Below is a small trained network, with its code and all its weights. Each question gives an input and a class and asks what happens when units are switched off, that is, made to give their printed mean instead of their output.

import numpy as np


def w(rows, s, z=0):
    codes = np.array(rows[::2]) - 128.0
    scale = np.full(codes.shape[1], s)
    scale[-1] = z or s
    return codes * scale


def f(y):
    return np.maximum(y, 0)


def log_softmax(a):
    a = a - a.max(-1, keepdims=True)
    return a - np.log(np.exp(a).sum(-1, keepdims=True))


def net(x, mask):
    res = np.array(x, float).reshape(1, 4) / 4 @ E
    y = f(res @ A[0][:, :-1].T + A[0][:, -1])
    res = res + np.where(mask, y, B[0][:, -1]) @ B[0][:, :-1]
    return log_softmax(res[-1] @ U[:, :-1].T + U[:, -1])


A, B = {}, {}
E = w([
[138,166,217],'x0',
[127,130,128],'x1',
[107,204,106],'x2',
[1,127,126],'x3',
],0.011)
A[0] = w([
[183,125,135,55],'n1',
[167,79,157,151],'n2',
[126,132,188,88],'n3',
[171,143,121,67],'n4',
[131,71,166,75],'n5',
[243,131,108,43],'n6',
[203,239,63,128],'n7',
[95,123,140,198],'n8',
[171,125,102,76],'n9',
[132,116,91,133],'n10',
[181,107,129,98],'n11',
[109,131,116,173],'n12',
[76,75,151,84],'n13',
[57,107,139,55],'n14',
[145,115,120,54],'n15',
[136,128,116,2],'n16',
[143,130,193,94],'n17',
[183,97,137,69],'n18',
[122,222,161,75],'n19',
[123,121,70,103],'n20',
[118,59,205,104],'n21',
[127,115,57,100],'n22',
[68,121,75,153],'n23',
[132,62,83,109],'n24',
[140,203,93,106],'n25',
[65,171,183,168],'n26',
[110,150,115,72],'n27',
[150,30,172,66],'n28',
[103,135,154,58],'n29',
[135,207,40,85],'n30',
[148,147,152,89],'n31',
[108,55,49,83],'n32',
[105,167,118,148],'n33',
[145,120,86,56],'n34',
[162,160,116,200],'n35',
[127,55,134,95],'n36',
[107,126,109,131],'n37',
[135,165,24,101],'n38',
[205,155,110,133],'n39',
[127,217,132,93],'n40',
[22,86,140,68],'n41',
[135,106,130,200],'n42',
[122,83,92,111],'n43',
[152,119,80,57],'n44',
[112,113,249,90],'n45',
],0.014,0.0088)
B[0] = w([
[70,165,125,161],'n1',
[73,74,88,201],'n2',
[87,184,118,162],'n3',
[56,159,106,153],'n4',
[152,145,15,151],'n5',
[53,154,106,221],'n6',
[59,77,89,252],'n7',
[124,67,125,219],'n8',
[82,161,157,155],'n9',
[156,177,223,168],'n10',
[60,126,119,176],'n11',
[149,85,159,190],'n12',
[62,155,60,176],'n13',
[50,190,102,186],'n14',
[182,170,49,129],'n15',
[254,202,216,128],'n16',
[200,202,185,173],'n17',
[64,142,68,168],'n18',
[212,188,102,198],'n19',
[157,198,187,173],'n20',
[212,138,64,183],'n21',
[148,198,201,184],'n22',
[111,86,132,245],'n23',
[178,161,141,190],'n24',
[114,52,47,188],'n25',
[98,93,122,253],'n26',
[88,133,50,140],'n27',
[141,117,26,180],'n28',
[122,205,121,139],'n29',
[186,131,63,202],'n30',
[143,202,148,150],'n31',
[151,205,166,215],'n32',
[164,66,115,192],'n33',
[87,150,131,139],'n34',
[90,39,128,226],'n35',
[207,124,41,166],'n36',
[119,101,133,166],'n37',
[217,212,145,208],'n38',
[92,152,187,226],'n39',
[210,158,39,194],'n40',
[62,154,94,237],'n41',
[153,45,140,204],'n42',
[168,156,145,174],'n43',
[118,140,162,145],'n44',
[187,208,173,209],'n45',
],0.0089,0.0079)
U = w([
[171,239,165,89],'0',
[118,97,117,254],'1',
[149,102,67,98],'2',
[42,124,132,15],'3',
[140,6,191,83],'4',
],0.012,0.0095)

Each question gives the input, the list of numbers given to net, and the class t.
The units are the neurons (one row each of A and B). Each row of codes is followed by its name. A weight is (code - 128) times the scale printed after its matrix; where a second scale follows, it is the last column's (A, B and U).
mask holds one flag per neuron, in row order. A switched-off neuron (its flag False) gives its mean, the last column of its row in B, instead of its output. The means were averaged over made-up inputs and are rounded, as every weight is.
A unit's drop is (log p(t) with every unit on - log p(t) with that unit switched off) / (log p(t) with every unit on - log p(t) with every unit switched off).
The circuit of an input: a set's keep is (log p(t) with only the set's units on - log p(t) with every unit switched off) / (log p(t) with every unit on - log p(t) with every unit switched off). Starting from the 12 units with the biggest drops (on a tie, the unit counted first), units are removed one at a time, each time the one whose removal leaves the highest keep (on an exact tie, the one counted first), for as long as the keep stays at least 0.8.
circuit, biggest first: the units of the circuit, biggest drop first
most important unit: the unit with the biggest drop
top k neurons: the k neurons with the biggest drops, biggest first
drop of u: that unit's drop, to one decimal
input [1,4,-8,-2], class 2: circuit, biggest first -> (n28, n21)
input [5,-3,8,-4], class 2: circuit, biggest first -> (n7, n40)
input [8,8,-8,-4], class 0: circuit, biggest first -> (n45)
input [0,5,6,0], class 2: top 2 neurons -> (n40, n30)
input [-4,-3,5,-6], class 3: circuit, biggest first -> (n7, n6, n39)
input [1,-7,-8,7], class 2: circuit, biggest first -> (n21, n36)
input [-2,6,7,4], class 2: circuit, biggest first -> (n30, n40, n25)
input [-8,5,6,-7], class 0: top 2 neurons -> (n38, n22)
input [-6,3,6,4], class 0: top 4 neurons -> (n38, n22, n20, n32)
input [-7,3,1,-7], class 0: top 2 neurons -> (n38, n22)
input [6,-1,-8,-4], class 2: top 2 neurons -> (n2, n28)
input [8,-5,-8,3], class 0: top 2 neurons -> (n45, n17)
input [2,-1,8,7], class 2: top 2 neurons -> (n40, n19)
input [8,-8,-8,8], class 0: most important unit -> n45
input [-5,-4,4,1], class 0: top 3 neurons -> (n38, n22, n20)
input [-6,6,-6,-7], class 3: drop of n1 -> 0.1
input [7,3,-8,-2], class 2: drop of n7 -> -0.5
input [0,-3,-5,-6], class 3: drop of n30 -> 0.1
input [0,4,8,-8], class 2: drop of n4 -> -0.1
input [-8,4,-1,7], class 0: most important unit -> n32
